Below is a small trained network, with its code and all its weights. Each question gives an input and a class and asks what happens when units are switched off, that is, made to give their printed mean instead of their output.

import numpy as np


def w(rows, s, z=0):
    codes = np.array(rows[::2]) - 128.0
    scale = np.full(codes.shape[1], s)
    scale[-1] = z or s
    return codes * scale


def f(y):
    return np.maximum(y, 0)


def log_softmax(a):
    a = a - a.max(-1, keepdims=True)
    return a - np.log(np.exp(a).sum(-1, keepdims=True))


def net(x, mask):
    res = np.array(x, float).reshape(1, 6) / 4 @ E
    y = f(res @ A[0][:, :-1].T + A[0][:, -1])
    res = res + np.where(mask, y, B[0][:, -1]) @ B[0][:, :-1]
    return log_softmax(res[-1] @ U[:, :-1].T + U[:, -1])


A, B = {}, {}
E = w([
[58,61,77,52,248,71,124],'x0',
[10,127,105,199,99,209,174],'x1',
[127,126,126,127,129,130,128],'x2',
[174,10,74,254,135,73,152],'x3',
[78,127,246,186,145,65,38],'x4',
[86,168,34,136,24,32,93],'x5',
],0.0075)
A[0] = w([
[151,157,115,98,77,39,126,172],'neuron 0',
[140,166,144,55,120,184,101,147],'neuron 1',
[75,93,90,75,126,76,109,167],'neuron 2',
[153,145,129,138,223,139,118,130],'neuron 3',
[151,119,190,152,120,115,34,98],'neuron 4',
[14,107,110,161,92,200,168,65],'neuron 5',
[131,151,187,151,174,61,49,35],'neuron 6',
[21,108,203,185,151,93,90,28],'neuron 7',
[172,115,68,94,158,141,207,42],'neuron 8',
[68,171,179,19,105,146,132,50],'neuron 9',
[156,157,105,68,118,145,201,120],'neuron 10',
[121,162,43,144,114,63,76,40],'neuron 11',
[155,84,156,106,184,201,156,42],'neuron 12',
[101,110,161,125,192,160,182,165],'neuron 13',
[96,99,178,130,168,81,117,151],'neuron 14',
[154,23,131,200,155,70,168,24],'neuron 15',
[92,31,149,68,179,133,146,211],'neuron 16',
[239,129,175,120,168,165,176,181],'neuron 17',
[210,116,134,58,115,76,81,122],'neuron 18',
[121,104,216,161,104,139,86,117],'neuron 19',
[200,110,191,135,173,172,102,146],'neuron 20',
[244,87,149,60,106,100,97,64],'neuron 21',
[181,147,98,127,99,160,166,142],'neuron 22',
[166,131,101,172,128,123,171,148],'neuron 23',
[104,211,150,66,157,129,87,1],'neuron 24',
[189,1,101,165,109,147,96,93],'neuron 25',
[74,92,92,80,160,89,133,202],'neuron 26',
[165,107,176,142,191,164,126,50],'neuron 27',
[147,103,82,96,133,150,206,159],'neuron 28',
],0.0099,0.0042)
B[0] = w([
[72,192,97,148,83,165,98,219],'neuron 0',
[167,65,182,106,121,124,79,221],'neuron 1',
[108,170,178,176,67,121,123,208],'neuron 2',
[83,160,119,139,107,143,106,191],'neuron 3',
[141,134,171,82,142,116,192,211],'neuron 4',
[199,177,88,177,254,211,114,237],'neuron 5',
[149,162,87,58,146,117,180,208],'neuron 6',
[136,141,87,53,167,114,224,230],'neuron 7',
[176,137,140,76,134,91,212,196],'neuron 8',
[185,7,123,105,105,169,74,230],'neuron 9',
[181,163,145,105,127,44,149,199],'neuron 10',
[103,132,69,83,105,157,102,196],'neuron 11',
[77,134,53,72,75,141,140,207],'neuron 12',
[86,154,106,156,100,126,112,222],'neuron 13',
[114,143,166,107,115,95,162,206],'neuron 14',
[222,53,103,85,107,171,90,237],'neuron 15',
[90,151,209,202,97,99,104,246],'neuron 16',
[82,155,97,174,87,135,106,254],'neuron 17',
[118,188,86,200,215,187,97,221],'neuron 18',
[128,144,146,118,109,58,191,218],'neuron 19',
[49,157,79,157,90,121,105,236],'neuron 20',
[145,167,130,156,243,179,141,220],'neuron 21',
[141,163,232,82,127,47,163,201],'neuron 22',
[153,109,154,130,94,115,122,190],'neuron 23',
[168,54,124,108,143,145,115,198],'neuron 24',
[206,110,153,105,117,129,62,230],'neuron 25',
[122,124,185,199,115,89,131,224],'neuron 26',
[87,117,67,65,83,180,140,198],'neuron 27',
[116,164,141,87,129,93,183,212],'neuron 28',
],0.0075,0.0082)
U = w([
[129,140,124,52,151,82,210,58],'0',
[122,148,93,168,249,188,112,106],'1',
[156,21,136,95,102,146,71,93],'2',
[103,139,157,145,101,127,130,246],'3',
[60,145,59,114,64,145,112,69],'4',
[111,150,222,186,79,113,128,136],'5',
],0.015,0.012)

Each question gives the input, the list of numbers given to net, and the class t.
The units are the neurons (one row each of A and B). Each row of codes is followed by its name. A weight is (code - 128) times the scale printed after its matrix; where a second scale follows, it is the last column's (A, B and U).
mask holds one flag per neuron, in row order. A switched-off neuron (its flag False) gives its mean, the last column of its row in B, instead of its output. The means were averaged over made-up inputs and are rounded, as every weight is.
A unit's drop is (log p(t) with every unit on - log p(t) with that unit switched off) / (log p(t) with every unit on - log p(t) with every unit switched off).
The circuit of an input: a set's keep is (log p(t) with only the set's units on - log p(t) with every unit switched off) / (log p(t) with every unit on - log p(t) with every unit switched off). Starting from the 12 units with the biggest drops (on a tie, the unit counted first), units are removed one at a time, each time the one whose removal leaves the highest keep (on an exact tie, the one counted first), for as long as the keep stays at least 0.8.
units of the circuit, in order: the units of the circuit, biggest drop first
k most important neurons: the k neurons with the biggest drops, biggest first
drop of u: that unit's drop, to one decimal
input [6,5,3,-1,3,-1], class 5: units of the circuit, in order -> (neuron 16; neuron 26)
input [5,-4,3,1,1,4], class 5: units of the circuit, in order -> (neuron 2; neuron 26)
input [8,-3,-5,7,6,-6], class 5: units of the circuit, in order -> (neuron 16)
input [6,-3,0,1,8,-8], class 0: 2 most important neurons -> (neuron 7; neuron 6)
input [3,6,-4,0,-8,-2], class 0: 2 most important neurons -> (neuron 8; neuron 28)
input [2,5,-6,2,-6,-2], class 0: 2 most important neurons -> (neuron 8; neuron 28)
input [-3,-4,-2,3,5,7], class 4: units of the circuit, in order -> (neuron 0; neuron 11)
input [6,-8,-6,7,6,-2], class 1: 3 most important neurons -> (neuron 18; neuron 21; neuron 6)
input [-7,6,3,-2,-5,0], class 5: 2 most important neurons -> (neuron 22; neuron 7)
input [3,1,-1,-1,-4,-5], class 4: units of the circuit, in order -> (neuron 12; neuron 13)
input [-5,3,4,7,2,-7], class 2: 3 most important neurons -> (neuron 15; neuron 25; neuron 0)
input [-1,2,3,4,-4,-6], class 4: 2 most important neurons -> (neuron 12; neuron 17)
input [4,8,-4,-8,-8,-1], class 0: 4 most important neurons -> (neuron 10; neuron 28; neuron 8; neuron 18)
input [4,-3,1,-5,4,-3], class 2: most important neuron -> (neuron 9)
input [1,-5,2,-6,5,-4], class 2: 4 most important neurons -> (neuron 9; neuron 24; neuron 1; neuron 5)
input [7,-5,5,7,-2,7], class 2: 3 most important neurons -> (neuron 15; neuron 25; neuron 11)
input [4,-6,-1,-1,8,6], class 0: 2 most important neurons -> (neuron 6; neuron 7)
input [-4,-3,7,-7,2,-8], class 4: units of the circuit, in order -> (neuron 20; neuron 12)
input [8,2,-4,7,0,-6], class 5: 3 most important neurons -> (neuron 16; neuron 26; neuron 9)
input [-4,-7,2,7,-3,3], class 1: units of the circuit, in order -> (neuron 21)
input [2,3,0,2,-6,-4], class 0: 2 most important neurons -> (neuron 8; neuron 28)
input [6,-3,-5,8,1,-7], class 2: 2 most important neurons -> (neuron 15; neuron 25)
input [1,5,3,-7,-4,2], class 2: units of the circuit, in order -> (neuron 9; neuron 1)
input [-2,-4,3,-3,0,4], class 1: drop of neuron 21 -> 0.1
input [-8,0,-6,6,-7,7], class 5: drop of neuron 1 -> -0.1
input [-3,-2,-6,7,-7,3], class 0: drop of neuron 5 -> 0.0
input [-2,-8,-8,-7,-1,7], class 1: units of the circuit, in order -> (neuron 18)
input [8,5,6,-4,6,6], class 5: drop of neuron 16 -> 0.4
